Each row is followed by its class.
-28; -2; 3; -4; -10; -10; -9; 4; 1; -16; -19; 1; -17; 7; 2; 5; -5; -6; 2; 2
[16]
-6; 6; -3; 4; -3; 6; -21; 8; 1; 2; -2; -5; -3; -1; 1; -3; 0; -15; -4; 5
[16]
12; 1; 6; -8; 3; -3; 22; -11; 9; -1; 5; -6; 2; -4; 7; 3; 1; 12; 8; -3
[19]
31; 1; -4; 5; 6; 5; 8; -9; 4; 13; 1; 10; -7; -12; -16; -4; 5; 25; -10; -5
[26]
10; -6; -7; 0; -6; -1; -25; 9; -10; 5; 0; -9; -5; 2; 1; -7; 11; -7; -18; 8
[17]
6; 3; 77; -6; 12; -4; 15; -10; 0; -9; -4; -3; -5; -8; 3; -3; 15; 18; -5; 6
[26]
-7; -8; 8; 1; 8; -1; 18; -9; 9; -12; -9; 8; 5; 8; -2; 6; -2; 9; 6; -6
[16]
19; -3; -10; 6; -1; -1; -19; 1; -3; 18; 16; -13; 0; -4; -2; -9; 3; -9; -9; 7
[17]
-21; -3; -4; -1; -15; 5; -27; 16; -9; 1; 12; -21; 0; -3; 7; -3; 1; -26; 4; 6
[29]
-9; 4; 5; 9; 3; -7; 13; -5; 3; -10; -1; 7; -15; 7; -2; -15; -5; 13; 2; -9
[16]
-9; -7; 3; 2; 1; 2; 8; -4; 2; -9; -14; 19; -5; 1; -4; 7; -9; 17; 2; 5
[26]
22; 21; -19; 13; -12; 12; -54; 10; -18; 29; 11; -26; -8; -1; 0; -16; 7; -25; -36; 0
[17]
34; 7; 3; -21; 22; -12; 65; -20; 13; -26; 25; -4; 5; -11; -1; 0; 3; 28; 18; -2
[26]
-8; 7; -12; -4; -11; 2; -17; 10; 0; 1; 17; -21; -5; 3; 5; 6; 0; -30; 10; 10
[29]
9; 2; 4; 1; 10; -5; 31; -7; 12; -10; -9; 16; 6; -4; 1; -2; -5; 22; 9; -9
[16]
24; -1; 7; -5; 9; -9; 28; -11; 2; 4; 3; 3; 7; -10; -2; 3; 1; 14; 4; -1
[26]
10; 0; 0; 4; 9; -1; 1; 1; -5; 2; 10; 16; 0; 4; -11; -8; -2; 19; -8; -8
[26]
50; -3; -1; 7; 15; -12; 28; -14; -3; 14; 1; 10; -9; -8; -6; -7; 7; 32; -4; -10
[26]
28; 13; -9; 11; 3; 0; -9; 3; -20; 19; -3; 15; -9; -4; -11; -16; -4; 9; -16; -3
[26]
-6; -6; 0; 6; 16; 2; 10; -3; 38; -5; -10; 9; 1; 2; -2; 1; -9; 6; -5; 3
[26]
-22; -15; 3; 18; 3; 2; -17; 5; 0; -13; -27; 29; -3; -9; -12; 10; -12; 10; -23; -9
[26]
-16; 2; -3; 20; -14; -5; -26; 22; 3; 0; -1; -4; -4; 9; 7; 6; -4; -18; 7; 2
[29]
-10; 3; -5; -1; -7; -5; -21; 4; -6; 8; 9; 1; -10; -1; -4; -2; 8; -10; -4; 3
[26]
34; 0; -5; 5; 14; -3; 19; -9; -4; 1; -5; 23; -8; -9; -7; -4; 2; 38; -15; -10
[26]

Each row is followed by its class.
-8; 9; 6; -8; -9; -39; 15; 0; 20; -9; -55; 2; 19; 8; -2; -1; 0; 4; 15; 8
L
-32; -11; 11; -16; 11; -23; -6; -2; -21; -6; 29; 3; -22; -6; 39; 2; -16; -27; 2; -5
W
-28; 7; 7; -8; 10; -22; 34; 31; 5; -6; -22; 8; -2; -7; -2; 2; -3; -8; -1; 4
W
22; -18; 8; 40; 28; 4; 11; 1; -38; -6; 24; -5; -6; 9; 5; -4; -8; -7; -37; -10
L
37; -13; 0; -3; 4; -2; 5; 19; 22; -6; -21; -4; 20; 3; 7; 16; -31; -16; -38; 24
L
8; -4; -12; -14; -4; -41; 22; 7; 36; -1; -78; -21; 20; -12; -7; 4; 0; -5; -3; 9
L
